Below are the code and all the weights of a small trained network. Each question names an input and a class and asks about switching units off, where a switched-off unit gives its printed mean instead of its output.

import numpy as np


def w(rows, s, z=0):
    codes = np.array(rows[::2]) - 128.0
    scale = np.full(codes.shape[1], s)
    scale[-1] = z or s
    return codes * scale


def f(y):
    return np.maximum(y, 0)


def log_softmax(a):
    a = a - a.max(-1, keepdims=True)
    return a - np.log(np.exp(a).sum(-1, keepdims=True))


def net(x, mask):
    res = np.array(x, float).reshape(1, 6) / 4 @ E
    y = f(res @ A[0][:, :-1].T + A[0][:, -1])
    res = res + np.where(mask, y, B[0][:, -1]) @ B[0][:, :-1]
    return log_softmax(res[-1] @ U[:, :-1].T + U[:, -1])


A, B = {}, {}
E = w([
[115,121,136,122,133],'x0',
[100,97,6,126,147],'x1',
[125,125,130,126,130],'x2',
[144,196,122,26,158],'x3',
[56,198,135,200,129],'x4',
[131,128,130,129,128],'x5',
],0.011)
A[0] = w([
[132,69,155,175,154,98],'N1',
[126,140,172,84,163,125],'N2',
[78,32,151,161,17,212],'N3',
[86,169,120,155,108,71],'N4',
[164,129,203,143,71,93],'N5',
[51,164,147,168,153,80],'N6',
[140,163,123,55,173,118],'N7',
[170,97,140,58,123,141],'N8',
[168,118,196,104,115,212],'N9',
[125,90,152,203,138,106],'N10',
[107,185,175,136,120,254],'N11',
[97,167,158,159,148,83],'N12',
[45,191,154,196,112,135],'N13',
[153,202,110,69,139,106],'N14',
[228,72,76,137,126,65],'N15',
[153,105,119,178,120,60],'N16',
[127,129,31,139,134,76],'N17',
[102,101,44,124,145,117],'N18',
[188,24,180,85,90,119],'N19',
[152,90,136,141,151,121],'N20',
[69,134,32,127,145,65],'N21',
[104,171,108,128,83,181],'N22',
[147,186,251,138,118,111],'N23',
[150,213,199,135,102,91],'N24',
[93,183,132,91,159,200],'N25',
[71,151,143,48,144,221],'N26',
[82,195,137,127,191,134],'N27',
],0.011,0.0057)
B[0] = w([
[118,164,236,188,144,176],'N1',
[145,97,174,152,133,175],'N2',
[129,191,141,209,115,254],'N3',
[50,131,112,115,88,168],'N4',
[112,2,125,98,228,194],'N5',
[70,103,130,78,74,193],'N6',
[104,200,161,155,149,209],'N7',
[114,141,100,140,41,204],'N8',
[158,124,66,114,155,222],'N9',
[123,149,203,177,174,195],'N10',
[169,97,89,144,130,233],'N11',
[125,115,197,108,75,167],'N12',
[142,131,93,100,57,241],'N13',
[85,204,185,174,169,208],'N14',
[78,167,119,108,115,190],'N15',
[60,166,206,100,141,155],'N16',
[94,107,127,87,194,207],'N17',
[121,100,172,108,191,221],'N18',
[84,137,108,117,48,224],'N19',
[130,171,157,138,73,154],'N20',
[110,6,138,79,191,224],'N21',
[137,131,46,124,64,186],'N22',
[131,46,75,58,197,237],'N23',
[131,129,131,99,171,205],'N24',
[181,141,113,147,164,217],'N25',
[226,191,161,198,91,228],'N26',
[124,145,113,131,88,201],'N27',
],0.0067,0.0089)
U = w([
[110,30,123,100,194,68],'0',
[142,94,97,165,104,254],'1',
[108,156,168,183,139,84],'2',
[85,101,119,68,6,61],'3',
],0.012,0.0082)

Each question gives the input, the list of numbers given to net, and the class t.
The units are the neurons (one row each of A and B). Each row of codes is followed by its name. A weight is (code - 128) times the scale printed after its matrix; where a second scale follows, it is the last column's (A, B and U).
mask holds one flag per neuron, in row order. A switched-off neuron (its flag False) gives its mean, the last column of its row in B, instead of its output. The means were averaged over made-up inputs and are rounded, as every weight is.
A unit's drop is (log p(t) with every unit on - log p(t) with that unit switched off) / (log p(t) with every unit on - log p(t) with every unit switched off).
The circuit of an input: a set's keep is (log p(t) with only the set's units on - log p(t) with every unit switched off) / (log p(t) with every unit on - log p(t) with every unit switched off). Starting from the 12 units with the biggest drops (on a tie, the unit counted first), units are removed one at a time, each time the one whose removal leaves the highest keep (on an exact tie, the one counted first), for as long as the keep stays at least 0.8.
units of the circuit, in order: the units of the circuit, biggest drop first
k most important neurons: the k neurons with the biggest drops, biggest first
drop when u is switched off: that unit's drop, to one decimal
input [1,2,-4,7,1,6], class 2: units of the circuit, in order => [N14 N7]
input [6,-6,1,2,-2,6], class 0: units of the circuit, in order => [N23]
input [7,3,-7,8,-6,0], class 2: units of the circuit, in order => [N14 N7]
input [8,-5,4,5,-8,4], class 3: 2 most important neurons => [N19 N8]
input [-8,-4,0,-7,-2,3], class 2: units of the circuit, in order => [N3 N1]
input [6,7,-2,1,-8,5], class 3: 3 most important neurons => [N8 N19 N15]
input [-1,2,3,-7,-5,1], class 2: 2 most important neurons => [N3 N1]
input [0,-3,7,-6,7,0], class 3: 2 most important neurons => [N13 N6]
input [-2,-5,6,-5,4,1], class 0: 3 most important neurons => [N23 N5 N26]
input [4,4,7,-6,-8,-6], class 3: 2 most important neurons => [N19 N15]
input [-4,-8,-4,-7,4,1], class 0: 2 most important neurons => [N23 N5]
input [-5,2,-8,5,6,-3], class 3: drop when N10 is switched off => 0.3
input [-4,6,-7,1,6,1], class 0: drop when N17 is switched off => 0.3
input [6,7,6,5,7,6], class 0: units of the circuit, in order => [N21]
input [2,8,-5,3,8,-5], class 0: drop when N21 is switched off => 1.4
